Below is a small trained network, with its code and all its weights. Each question gives an input and a class and asks what happens when units are switched off, that is, made to give their printed mean instead of their output.

import numpy as np


def w(rows, s, z=0):
    codes = np.array(rows[::2]) - 128.0
    scale = np.full(codes.shape[1], s)
    scale[-1] = z or s
    return codes * scale


def norm(h):
    return h / np.sqrt((h * h).mean(-1, keepdims=True) + 1e-5)


def f(y):
    return y / 2 * (1 + np.tanh(0.7978845608 * (y + 0.044715 * y**3)))


def log_softmax(a):
    a = a - a.max(-1, keepdims=True)
    return a - np.log(np.exp(a).sum(-1, keepdims=True))


def net(x, mask):
    res = np.array(x, float).reshape(1, 6) / 4 @ E
    u = 0
    for l in range(4):
        y = f(norm(res) @ A[l][:, :-1].T + A[l][:, -1])
        res = res + np.where(mask[u : u + 7], y, B[l][:, -1]) @ B[l][:, :-1]
        u += 7
    return log_softmax(norm(res)[-1] @ U[:, :-1].T + U[:, -1])


A, B = {}, {}
E = w([
[130,128,126,128,129],'x0',
[134,47,117,45,156],'x1',
[185,168,60,139,255],'x2',
[149,207,25,51,59],'x3',
[195,165,211,56,142],'x4',
[130,126,129,129,127],'x5',
],0.0089)
A[0] = w([
[83,62,109,24,160,78],'0.n0',
[187,161,188,87,116,66],'0.n1',
[94,226,155,198,97,93],'0.n2',
[124,185,105,101,139,2],'0.n3',
[118,71,138,103,152,124],'0.n4',
[39,107,42,160,140,171],'0.n5',
[40,254,173,175,145,68],'0.n6',
],0.0072,0.0076)
B[0] = w([
[216,107,92,184,93,144],'0.n0',
[55,193,147,87,159,129],'0.n1',
[241,2,86,135,119,171],'0.n2',
[165,70,18,142,124,96],'0.n3',
[156,118,149,139,129,139],'0.n4',
[106,205,200,68,157,253],'0.n5',
[212,65,88,152,86,146],'0.n6',
],0.0074,0.0039)
A[1] = w([
[175,211,137,255,91,25],'1.n0',
[44,116,47,158,144,16],'1.n1',
[95,72,34,180,115,34],'1.n2',
[11,90,44,175,135,112],'1.n3',
[116,55,118,32,161,97],'1.n4',
[119,53,110,71,152,2],'1.n5',
[89,1,66,41,172,49],'1.n6',
],0.0097,0.0041)
B[1] = w([
[255,62,134,108,115,253],'1.n0',
[186,151,152,70,143,143],'1.n1',
[216,234,192,111,136,130],'1.n2',
[184,225,251,93,127,222],'1.n3',
[191,169,148,194,83,219],'1.n4',
[200,141,112,194,120,115],'1.n5',
[226,153,137,208,89,201],'1.n6',
],0.01,0.0024)
A[2] = w([
[124,144,89,37,109,142],'2.n0',
[163,204,179,73,182,96],'2.n1',
[136,110,131,183,174,119],'2.n2',
[157,121,221,116,175,54],'2.n3',
[184,103,85,99,98,43],'2.n4',
[134,154,34,185,246,4],'2.n5',
[87,43,166,134,162,110],'2.n6',
],0.012,0.0044)
B[2] = w([
[89,135,97,255,207,220],'2.n0',
[116,174,196,101,99,255],'2.n1',
[108,75,96,127,148,161],'2.n2',
[105,170,90,181,157,206],'2.n3',
[115,135,115,215,158,164],'2.n4',
[124,48,118,2,119,197],'2.n5',
[91,133,46,186,168,169],'2.n6',
],0.011,0.0058)
A[3] = w([
[153,207,24,98,82,110],'3.n0',
[98,138,48,177,174,127],'3.n1',
[27,74,147,149,4,93],'3.n2',
[122,177,66,103,83,109],'3.n3',
[251,90,104,167,104,107],'3.n4',
[153,129,115,96,154,1],'3.n5',
[146,102,116,11,194,91],'3.n6',
],0.013,0.0067)
B[3] = w([
[113,14,187,160,169,211],'3.n0',
[103,204,61,146,118,203],'3.n1',
[201,145,54,30,169,223],'3.n2',
[100,76,160,172,203,161],'3.n3',
[128,101,122,197,3,253],'3.n4',
[207,126,114,86,155,116],'3.n5',
[114,112,88,67,19,196],'3.n6',
],0.013,0.0063)
U = w([
[218,62,121,218,71,109],'0',
[125,96,48,3,136,111],'1',
[1,80,67,244,248,85],'2',
[117,212,246,122,152,74],'3',
[73,160,74,153,90,250],'4',
],0.013,0.011)

Each question gives the input, the list of numbers given to net, and the class t.
The units are the neurons (one row each of A and B). Each row of codes is followed by its name. A weight is (code - 128) times the scale printed after its matrix; where a second scale follows, it is the last column's (A, B and U).
mask holds one flag per neuron, layer by layer. A switched-off neuron (its flag False) gives its mean, the last column of its row in B, instead of its output. The means were averaged over made-up inputs and are rounded, as every weight is.
A unit's drop is (log p(t) with every unit on - log p(t) with that unit switched off) / (log p(t) with every unit on - log p(t) with every unit switched off).
The circuit of an input: a set's keep is (log p(t) with only the set's units on - log p(t) with every unit switched off) / (log p(t) with every unit on - log p(t) with every unit switched off). Starting from the 12 units with the biggest drops (on a tie, the unit counted first), units are removed one at a time, each time the one whose removal leaves the highest keep (on an exact tie, the one counted first), for as long as the keep stays at least 0.8.
units of the circuit, in order: the units of the circuit, biggest drop first
k most important neurons: the k neurons with the biggest drops, biggest first
k most important neurons of layer l: the k neurons of layer l with the biggest drops, biggest first
input [0,4,7,-2,-2,-8], class 1: units of the circuit, in order	2.n5
input [-7,-5,5,-8,7,2], class 2: units of the circuit, in order	2.n3, 2.n2
input [7,8,7,-3,-5,-1], class 0: 2 most important neurons of layer 1	1.n6, 1.n4
input [1,6,4,4,-6,-6], class 0: 3 most important neurons	1.n6, 1.n4, 0.n0
input [4,-7,6,5,-5,8], class 0: units of the circuit, in order	1.n0, 3.n0
input [-7,-3,-7,-5,1,5], class 1: 2 most important neurons	3.n2, 2.n0
input [-8,-8,7,-1,1,-1], class 0: 3 most important neurons	1.n0, 0.n6, 3.n4
input [-1,8,6,1,-3,-8], class 0: 2 most important neurons	1.n6, 1.n4
input [2,-8,4,8,-4,-1], class 0: 3 most important neurons of layer 2	2.n3, 2.n6, 2.n2
input [8,7,-7,8,-3,-1], class 2: units of the circuit, in order	3.n3, 2.n0
input [7,7,4,7,-7,-5], class 0: 2 most important neurons of layer 1	1.n6, 1.n4
input [-8,-1,6,8,-3,0], class 2: 2 most important neurons	2.n0, 3.n0
input [-5,-4,-5,3,1,-2], class 1: 2 most important neurons	3.n2, 0.n0
input [5,-5,-5,5,-2,-1], class 0: units of the circuit, in order	3.n0
input [5,5,2,-5,-4,-1], class 0: 4 most important neurons	1.n6, 1.n4, 2.n0, 1.n5
input [2,-6,-1,1,-7,0], class 3: 3 most important neurons	1.n3, 1.n2, 2.n1
input [7,3,-6,6,-7,3], class 3: 3 most important neurons of layer 3	3.n6, 3.n3, 3.n1
input [-6,1,-5,-6,0,-4], class 2: 2 most important neurons of layer 2	2.n6, 2.n1
input [4,5,1,5,-3,-7], class 0: 2 most important neurons	1.n6, 1.n4
input [-4,-4,-8,1,-6,-7], class 1: units of the circuit, in order	3.n2
input [2,-7,-1,7,3,5], class 0: 2 most important neurons	1.n0, 3.n4
input [-6,-5,1,6,6,8], class 2: 2 most important neurons	0.n5, 1.n3
input [-5,-1,3,5,-4,-3], class 2: 2 most important neurons	0.n5, 2.n0
input [7,-5,-7,-5,4,-3], class 1: 2 most important neurons	3.n2, 2.n0
input [5,-5,2,7,8,-2], class 3: 2 most important neurons of layer 3	3.n4, 3.n1
